Below is a small trained network, with its code and all its weights. Each question gives an input and a class and asks what happens when units are switched off, that is, made to give their printed mean instead of their output.

import numpy as np


def w(rows, s, z=0):
    codes = np.array(rows[::2]) - 128.0
    scale = np.full(codes.shape[1], s)
    scale[-1] = z or s
    return codes * scale


def norm(h):
    return h / np.sqrt((h * h).mean(-1, keepdims=True) + 1e-5)


def f(y):
    return y / 2 * (1 + np.tanh(0.7978845608 * (y + 0.044715 * y**3)))


def log_softmax(a):
    a = a - a.max(-1, keepdims=True)
    return a - np.log(np.exp(a).sum(-1, keepdims=True))


def net(x, mask):
    res = np.array(x, float).reshape(1, 2) / 4 @ E
    u = 0
    for l in range(4):
        y = f(norm(res) @ A[l][:, :-1].T + A[l][:, -1])
        res = res + np.where(mask[u : u + 3], y, B[l][:, -1]) @ B[l][:, :-1]
        u += 3
    return log_softmax(norm(res)[-1] @ U[:, :-1].T + U[:, -1])


A, B = {}, {}
E = w([
[1,125,132],'x0',
[54,71,72],'x1',
],0.00095)
A[0] = w([
[112,84,163,77],'L0N1',
[40,124,131,92],'L0N2',
[129,254,206,255],'L0N3',
],0.0037,0.00064)
B[0] = w([
[108,251,70,116],'L0N1',
[75,167,57,177],'L0N2',
[99,48,222,244],'L0N3',
],0.0028,0.0011)
A[1] = w([
[123,139,68,41],'L1N1',
[97,146,136,1],'L1N2',
[3,87,91,117],'L1N3',
],0.0048,0.0021)
B[1] = w([
[154,95,126,109],'L1N1',
[77,143,133,76],'L1N2',
[184,254,107,249],'L1N3',
],0.003,0.0019)
A[2] = w([
[107,89,1,127],'L2N1',
[230,27,26,167],'L2N2',
[175,79,50,1],'L2N3',
],0.004,0.00077)
B[2] = w([
[199,47,182,162],'L2N1',
[63,2,46,253],'L2N2',
[121,30,75,143],'L2N3',
],0.0032,0.0018)
A[3] = w([
[82,164,60,105],'L3N1',
[131,203,255,155],'L3N2',
[125,162,235,253],'L3N3',
],0.0056,0.0017)
B[3] = w([
[204,144,36,157],'L3N1',
[1,47,90,254],'L3N2',
[56,91,224,243],'L3N3',
],0.0046,0.0022)
U = w([
[211,188,168,4],'0',
[229,197,184,4],'1',
[215,226,7,252],'2',
[29,251,46,211],'3',
[183,3,45,252],'4',
[20,38,208,252],'5',
[210,167,174,4],'6',
[227,30,208,87],'7',
],0.0049,0.0033)

Each question gives the input, the list of numbers given to net, and the class t.
The units are the neurons (one row each of A and B). Each row of codes is followed by its name. A weight is (code - 128) times the scale printed after its matrix; where a second scale follows, it is the last column's (A, B and U).
mask holds one flag per neuron, layer by layer. A switched-off neuron (its flag False) gives its mean, the last column of its row in B, instead of its output. The means were averaged over made-up inputs and are rounded, as every weight is.
A unit's drop is (log p(t) with every unit on - log p(t) with that unit switched off) / (log p(t) with every unit on - log p(t) with every unit switched off).
The circuit of an input: a set's keep is (log p(t) with only the set's units on - log p(t) with every unit switched off) / (log p(t) with every unit on - log p(t) with every unit switched off). Starting from all 12 units, units are removed one at a time, each time the one whose removal leaves the highest keep (on an exact tie, the one counted first), for as long as the keep stays at least 0.8.
units of the circuit, in order: the units of the circuit, biggest drop first
most important unit: the unit with the biggest drop
top k neurons: the k neurons with the biggest drops, biggest first
k most important neurons of layer l: the k neurons of layer l with the biggest drops, biggest first
drop when u is switched off: that unit's drop, to one decimal
input [1,8], class 2: most important unit : L1N3
input [-1,6], class 2: units of the circuit, in order : L1N3, L3N2
input [5,5], class 2: 2 most important neurons of layer 0 : L0N3, L0N2
input [5,-1], class 3: units of the circuit, in order : L1N3, L0N2
input [8,8], class 2: 2 most important neurons of layer 0 : L0N3, L0N2
input [3,1], class 3: top 2 neurons : L2N2, L1N3
input [4,1], class 3: 2 most important neurons of layer 2 : L2N2, L2N3
input [2,-1], class 3: 2 most important neurons of layer 0 : L0N2, L0N1
input [2,8], class 2: drop when L3N2 is switched off : 0.1
input [-8,-8], class 5: drop when L1N2 is switched off : 0.0
input [0,3], class 2: drop when L0N3 is switched off : 0.2
